Each row is followed by its class number.
[ 234  -54  -40  -92   21   60  163  204  117  124  -10 -197  -44 -118
   59  252 -123    9  -20   62 -105  -49  272 -178 -181 -214  -12  -94
  118   44 -117 -172  -49  163 -121   74] | 3
[ 185  134 -399 -113   67  136 -103  337   57   67 -358    0  311 -202
 -264  844  224  151 -156 -112  -48 -152   33 -347  140    0  -55   -7
  255  -25 -290   17  159    7  -69   70] | 11
[ 238  -12  219 -310  244  230  429 -148 -163  -32  164 -126   43  341
 -111  443  126 -179  -85  183   37 -107   75  181 -104  -19  236 -361
  163 -133   -1 -192  -75  352  101  284] | 7
[ 203    0 -111   -2   48  116  372 -273 -198  -36   58 -321  144  204
   16  463 -155  -42 -148  -66   35 -209  222  184   70 -197  271 -152
  -93 -147 -427 -135 -162  263  262  315] | 1
[-267  -33 -239   46  133   25 -176 -229 -162  -37  326  365  265 -195
   67 -194 -359 -141  148 -408  127 -194  146  -34  -26  379   35  -34
  126  161  131  311  203   51  -16  220] | 12
[  42  -28   15   66   78   92  -31 -182 -102  -14   53 -222    2  -27
 -197 -145  -57 -327   29   19  222 -165  -19   84   96  -28   30    5
 -254 -277   29   39 -214  159   25  -36] | 12
[ 110  -93 -279  140   -1  101 -165  363  196  131 -222    7  373 -361
  -50  624   79  285  155 -121 -334   39  -32 -354   44   63 -110  260
  340  208 -120  142  133 -199 -144  -19] | 12
[ 232  -28  -99   27   39   70  322  -71 -173 -148 -122 -391  183   13
 -262  374   53   52 -126   96  220 -245  -15  -89   53 -321  -14  -83
   28 -130 -370 -130  -41  439  266  168] | 7
[-384   57 -220  235 -210 -115 -210  -24  -73  -56  152   94  281 -346
  232  350  -94  157   62    6  -17 -135  256 -189 -188  242  -54  -87
  143  209  167  140  177  239  211  -47] | 6
[-165 -192  206   12  -95  100  185  274  161   22   10 -211  -44 -195
   44   86   -5 -114  164  -18 -173   52   19 -180 -115 -210 -121    5
   83  139  131  -32 -224  -69 -112   84] | 3
[-292 -153   -9  139  -54  -42   72 -321  199   31   92   26   44 -106
  173 -101  295  -91   18 -224   87  124 -135  -55   46 -368 -135  153
 -387  118  125  -90  120 -105  -23 -290] | 4
[   6  -58   63 -159   -3  201  254  -81 -262   38   23  -32  -63  116
 -126  186   -5 -282  -80  183   48  -88   46  -99 -104   65  108  -28
  -87 -316  -73 -120 -233  206   60  333] | 0
[   6 -189 -234  -72 -206  -23  297 -238  302  -26  -56 -192  281 -300
 -141  233   59 -246  -13 -598   99  -60  119 -447  218 -417 -203   54
 -385  -33 -500  -55   74   37   29  236] | 12
[ -39   15 -252  328 -100 -200 -101 -258 -191 -160  -64  -91  192  -86
 -146  436  -13  -35   59 -238    7 -100  -36  -15  105    5  -91   73
  -23   65  -32  162  -19  113   59  -52] | 6
[ 106 -134  213 -167 -171 -111  443  275  112   21 -159 -231 -244   44
 -126  184 -141 -151   28 -198   28   84  180 -147   44 -249  -60   89
    1   79 -416 -228 -207  -87 -155  -63] | 11
[ 317 -253  165 -382  264  238  398  118  -35    1  112  -85   82  139
 -108  138   56  193 -121  235  -45  -51  144  170  -69 -116   88  -75
  -97  -85 -283 -116 -206  170 -143   92] | 11
[-471   -6 -235  259   76 -299 -403  -71 -235 -139    4  146  141 -232
  101  165 -181 -196  262   72  307 -102  -29 -203  -77  272 -286  239
  -21   14  359  109   78   95    2  -12] | 9
[ -24  -83  211  -38 -365  -75  589  106  173 -162  163 -159 -137  -95
  228 -101   53   -2   93 -145  -73   17   88   -8 -143  -53 -125  -59
 -109  240 -148 -111 -235  -39  118  151] | 2
[-233    4  -98   40   47  -44  217 -198    2 -144  402  212  123 -102
  255  317   20 -194   97 -214   85 -174   23  110 -188  484   15  -93
  186  147   40   83   46  319  157  152] | 8
[ -61   46  204 -247  157  123  323  311  266  106   11   -8 -104   74
   93   88  -43  -38   98   55   51   -4  206   16    6  -29  -25 -169
  -46  -21  -10  -90 -153   -5 -134   89] | 8
[ 166 -146 -159  -26  195   82  -54  240  -13  117 -181  -46  304 -158
 -188  422   82    4    8   50   15  -10 -129 -347   17 -142 -116  298
  223  -40  -97   16  -53  -77  -60   85] | 12
[ 156 -273   45 -112 -230   83  366 -132 -138 -226   91 -267  204  103
 -182  -95 -133 -105 -101 -330  268 -264    2  138  183   59  214 -115
 -182 -188 -339 -111 -394  307  205  359] | 6
[ 495  -25 -220 -155  198  165  -64  460  143   72 -140 -218  326 -272
  -15  297  122  150  -56  172 -177  -21  196 -219 -135 -111   77  149
  315   60 -120  -85  -14 -128  -41   83] | 5
[  62  -51 -166 -119  -28   50  214 -101   84   31  274  115  196 -188
  122  373  -54  -34  114   31   19 -150   85 -123 -245  115 -129 -103
  231  230  -39   63  228  112  -15  -32] | 7
[ 273 -242   56 -264  139  126  -90  386   73 -229   24 -141  218  -25
 -170   55 -267  323  116  -32  -82  -94  -76  106   19  369 -112   71
  117   19 -356   88 -372  229  -71  247] | 1
[  -6  -70  114  -51  317  -93 -375  426   49 -246  -46 -181  130  -94
   26  122 -233  266  203  147 -111  -37  -78  239  -70    0 -205  186
   25  203 -147   88  -97 -142  -85 -113] | 0
[ 263 -167  -37 -314  329   19  -40  226  -70   67  296 -172  147 -118
   77  -18 -362  289   81   72 -134    8  184  130  -71  226   22  226
  191   89 -152  241  -61  -45  116  177] | 12
[-219   31    2  194   18  -79   67 -207  266   81  -91 -134   86  -52
  353   67  455  -93   -7  140  -83  101  173 -161  -10 -668  -72   21
 -195  271  138 -320  199 -173  -74 -193] | 1
[-222    0  -33   46  246 -149 -223  -26 -207 -197  134  209   87  -60
  107  100  -14 -325   98  182  206  -62   70  257 -265  451  -31 -179
   31  132  354  145  -62   86  -73  -87] | 0
[-334   38 -186   94  360  -74 -283  -89   14  -80  194   92  278 -282
  298  190 -124 -179  147   59   -6 -124  193  -43 -176  187  -68 -105
  189    5  114  244   82  268  125  205] | 0
[ 175    7 -196   40  261  108 -129  289  -56  221 -242 -159   95  -34
 -177  899  142  161  -34  232 -149  -30   66 -198   64 -125   29  234
  191 -100  -66  -76   15   -9 -112 -102] | 5
[-243  192  -19   10  257 -159 -148   21   34 -161   47    6  266 -125
  220  147   68 -308  143  128  187 -118  157  -33 -142   49  -59  -15
  213   80  -39 -107  115   39   -2   83] | 3
[ 321   40  -89 -201  261  102   14  203 -103  -31   89 -144  202  -65
  -25  165  -84  235  -79  212  -50  -95  193   64  -93   67  -16   89
  131  100 -344   20   58   28    5  119] | 4
[  16 -154 -154   71 -335  148  559 -377  259   89    6 -171  129  -18
  -94 -121  197    7 -154 -417   11 -100  -85 -237  300 -575  -54   30
 -399 -132 -390   30  -69  187  246  250] | 5
[ -80  -86  209  -82  -62   46   17  350  345  116   12 -191 -295 -119
  215   -3 -107 -131   95  -79 -125  143   97    8  -63   15  -60  -14
  -43   81   62 -100 -313 -202 -167 -184] | 8
[ 199   47 -301 -286  214  222   70  236  157  241 -127   76  480  -52
  -68  692   75  184  -74 -199    3    8  244 -253  208  -39   88   11
   64 -113 -184  104  249  -37  -89  125] | 3
[ -10  -44 -125 -106  132  -51 -217  172 -154   43   38 -127  220 -132
   25 -250 -311  270    7  213  105 -222  120   81  111  193 -118  107
   69  -11 -156   54 -109   58  -74  166] | 5
[-225  -52  -85  214 -114    1  314 -329  242  114   66   47   57 -138
   16 -139  313 -281  -73 -183  139   37   11 -299  -23 -478 -197   70
 -419   55   95  -68   57  139   12  -30] | 2
[ -25 -106  -80  -24  124  -92    3 -270 -180  -15   87    5  208   35
   63  481  205 -421   84  259   92  -81  109 -241 -290 -271  -93    1
   34   57  247 -139   75  285   -3   90] | 3
[ -26  -15 -218   77  388 -171 -433 -114   10 -205  261   41  360 -246
  178  200 -305 -301  230 -134  182 -192  231   72 -103  299  -60 -127
  239  201   76  215  196  106  -62   46] | 4
[-110 -319 -147   45 -250   28  282  -93  454   -1  131  107  301 -419
  231 -236  301  217   57   26  -68  -50  -62 -227 -182 -117 -171  -37
  -97  127  -13  -70  -58  124  -35   59] | 6
[-183 -174 -128  302 -518 -107  203 -275  150   78 -283 -128  102 -158
  -49 -159  418  -24 -102 -220  106  138  -65 -301  208 -499 -179   65
 -395  104   14 -132  -56  -82 -110 -212] | 11
[-442 -156 -220  195 -422  -66  209 -283  227   76  -46  170  355 -289
   95 -190  246  292   69 -277   -4   98 -143 -398  149 -316 -294  133
 -211   97  -61  239   15 -101  134   92] | 10
[ -23   22  141   38  143   99  286  282  297   33  -35 -109 -144  -19
  162  177   97  186    6   60  -53   68   91  122  -91 -108  -61 -180
   69  132  -79  -98 -248   22 -162 -149] | 7
[-226  177 -178  -31   49  216 -257  305  -63  124 -277   22  385 -190
 -125  603  271  214   43  274  -86  -25 -100 -325  118  142 -185   77
  283  -63  103   95  154  -46 -105   76] | 1
[ 195 -164 -263 -136  124   34  105  256  138  -34 -264   -2  574 -249
 -149  570  189  256   38  125 -134  -24  -52 -328  -71 -185 -170   78
  456  151 -321   67   72  -16  -64  114] | 9
[-143  -59  135 -106   61  184 -128  102  -45 -120   34 -207  163    6
  -21  -20 -134 -145  -35  197   68  -98  128  117   46  154   78 -276
   22 -118  144   73 -391   19   27  170] | 8
[ -55  -86   11  -66 -142  211  391 -103   93  -14  180 -268  123 -111
 -217  -26  -68  -43  -83 -162  122 -243    0  -26  152  -16  -10  -91
 -192 -269 -352   99 -206  426  216  313] | 6
[ -95  -30  -78  -63  315   27 -358  254  134  125 -114   -5  206 -208
   79  558  224  -74  153   26 -131  -14  -26 -244   27  -66 -131  142
  283   67  100  -90  238  -92 -278  -37] | 10
[-154 -127 -131   24  315  -65   31 -141 -166  -61  159   79  130  -85
   90  543 -132 -405  121  160  127 -198   86    7 -257  155   10   14
  104   38   38  -74   34  229   30   95] | 6
[ -15   39  -80  238  307 -127 -254  104  -24 -122  -14   54  135 -252
  -71   90 -106  250  223  118  -27 -123 -137  161   -7  220 -197   37
    1  -63 -115  328  -96   73   -5   -5] | 11
[  82   72 -126  -89  229   28  -50  143  -36    7    0  -66  150  -64
   21 -166 -205  159   13  -53   91    3  130  204  -14  -28  -34  100
 -123  -36 -173  121  -95  -96  -98   24] | 10
[  52   80 -176  -95   -4  -39  -33  294   19  105  -61  -70  205 -259
    4   34   56  172  111   39   64 -121   29   31  -34  153  -66  130
   53  -48 -249  112  -76  -50   -5   77] | 8
[ 577 -129    9 -108  208  116  106  123   52 -161  -20 -181  125  125
 -185   33 -203  333  -19 -147 -180  -21  -26  245   60  -78   61   94
   82  119 -547   84 -113   43  -19  -39] | 9
[ 379 -344   27 -234  -11  103   23  196   10  -32   74   20  163  -46
 -248 -205 -190  121   83 -188 -154  -98   34  176   11  269  167  151
 -117  -76 -315   60 -313  -48 -187  131] | 10
[-381 -140 -138  175 -369 -145  406 -302  155   61 -147   97  -12  -99
  -90  -22  402  -16  -22  -96   -7  -23 -153 -398  -98 -728 -260  140
  -70  211 -211 -160  -53  -53  -64   26] | 8
[-221  301 -122  131  437  -88   73 -130 -100 -133  274  142  321 -195
  351  518   18 -102  134  246  -64  -76  118  223 -400  329   70  -35
  138  -82   98   81  229  322  373  239] | 11
[  51 -254 -108    8 -130 -174  375 -297  282   96 -151 -124  -31  -93
  -18  452  324 -325   -3  -97  -95   73  -57 -426 -190 -859 -266   60
 -126  235 -182 -320  -10  -24  -68 -107] | 1
[ 158 -284  228 -198  -48   13  555  303  224   94    5    5 -144  -20
  -73 -168  -74 -163   87 -103   69  143   90 -118 -207 -204  -80  101
  -66  197 -111 -212 -274 -195 -300   43] | 0
[ 279 -149   45 -127  -32  104  287 -214 -293 -186   31 -208  142  112
 -241  301  -37  -79 -132 -207 -112  -94   57   24   13  -99  260  -39
 -160 -219 -311 -106 -113  274  312  358] | 0
[-133 -237 -146  152  -26  -96  170  -61  311   -7 -162  -35  271 -313
   56  -36  225 -218  228  103   64  -36   11 -297 -130 -328 -246   56
   40  238  -39  -41  -94   81  -97 -158] | 7
[-192  131 -127   58  367  -80 -167 -126  -54 -163  252  219  345 -292
  187  255 -153 -437  233  -18   -7 -186  190    1 -389  187  -34 -174
  219   87   67  209  199  226  112  236] | 0
[-277 -120 -126  201  104 -106 -210 -122   -2 -200  171   47  124 -358
   66   61 -219 -568  249 -250  134 -175   47  -43 -171  211  -94    7
  -54    2  125  199  -71  234   43  -15] | 11
[ -39   26   14  -31  192   14 -139 -131  -80 -199  228   93  278  -65
   33  238 -177 -227   90   57 -108 -184  203   49 -251  124   53 -302
  191  211    5  160   73  198  188  186] | 1
[ -33 -270  118 -119    9  179  229 -178 -140  105   79 -211  293  152
 -206   73   -4 -101  -61  -52  210  -28   50  -72  264  -60   34   17
 -274 -296 -168   -7 -393  185    9  459] | 5
[-451   -7 -181  102   40 -108 -298   36 -135 -132  137  109  239 -342
  200  102  -65 -323  167   97  163 -145  102  -50 -148  505 -101  -20
   30  -70  309  235  -66  184  102  103] | 2
[  21   43   -5 -192   30  357  165   81   61 -100  150 -358  223  -10
    2  259  158  -11 -108 -130  167 -285   79  -74  234   49   21 -167
   75  -86 -245  -30  -12  440  191  335] | 2
[ -46   -5   69 -101   64   97  187  -74 -129 -116  175 -242  250   27
   -9  -10  -13   -6  -25   37    8 -144   15   60   22 -170   47   44
   23 -131 -141  -29  -78   61  146  441] | 7
[ -81  -48  172 -124  -17    5  207  160   93    5  -35 -173  -52   25
   31 -140  -54 -340  184   14  191   21  112  -52  -30 -218 -207   -7
  -85  137   33 -115 -189 -148 -286   75] | 4
[ 194   42 -160 -267  246  155 -200  310    9  -45  -26   44  299  -43
   -1   -7  -65  281   73  146  -26  -44   82  247  -68  256    2  -13
   89  -13 -201  222 -152 -116 -174   88] | 2
[  71  160 -256 -194  103  206  208  176  -41  216 -107  236  427   69
  -93  718  104  421  -99 -162  -76   87  124 -199  116  211  126   30
  263  -41 -254  119  184  -28   58  384] | 8
[ -90   36   63 -105  132  134  394    6   -6   17   45 -173  105  109
   27  414   84  -57   31  -29   59  -24   45   75   93 -230  -16  -20
  -29  -27 -150  100  -87   -1  133   89] | 10
[-354  -81 -101   45  114  -57  -51 -220    2  -90  316  325  318 -218
  289  231   12 -290  226  -82  -59  -83   98 -105 -236  352    7 -144
  316  197  236  219  109  138  128  214] | 1
[  40   55  -22 -204  275   71 -234  361   34 -145  163   20   30  -63
   70 -167 -150  263   68  120  107 -283   29  351  -70  325  -94 -104
   80   89  -71  109 -243   28 -197   -5] | 1
[-110  -89  131   28   97  -87   80   92  182   81   69 -154  -53  -26
   36 -233 -129   66   41 -135  106  122  127  131  228   76  -11  111
 -172  112   21  -23  -49 -150 -105 -142] | 2
[  79   42  -88 -134  155  164  323  352  183  183   63   78   13 -156
   97  138  -81  119   92 -216   48   23   95  -98  -66   42  -47  110
   65  -58 -176   25  -52 -103 -180  213] | 2
[-393  -92   38  149   26  -66 -214 -297 -273 -244  253  212  184 -143
    8 -257  -85 -427  167  100  121  -39 -140   -4 -276  314 -144  -16
   44  168  462  176   -3   96   92  120] | 4
[ -26  179    5  -60  177  -71    0  139  -54  -56  158 -164   34   27
  137  234  -25  436   69  176  -41  -96  -92  319   40  178 -169  152
  163  240 -215  105  137   11  116 -103] | 8
[-153 -107  -17   50 -203 -222  270  -17  175  114 -354  -75  169  -13
  -82    5  378  -45  -36  131    8  107  141 -408  -77 -852 -243  120
  -71  294  -59 -334  -95 -135 -268 -108] | 3
[-229   68 -175  135  433  -70 -347  -87 -229 -257  259  234  340 -189
  303  162 -270 -173  226   14   33 -100  129  144 -299  346  -27    4
  115  121  185  333   56  168  248  124] | 5
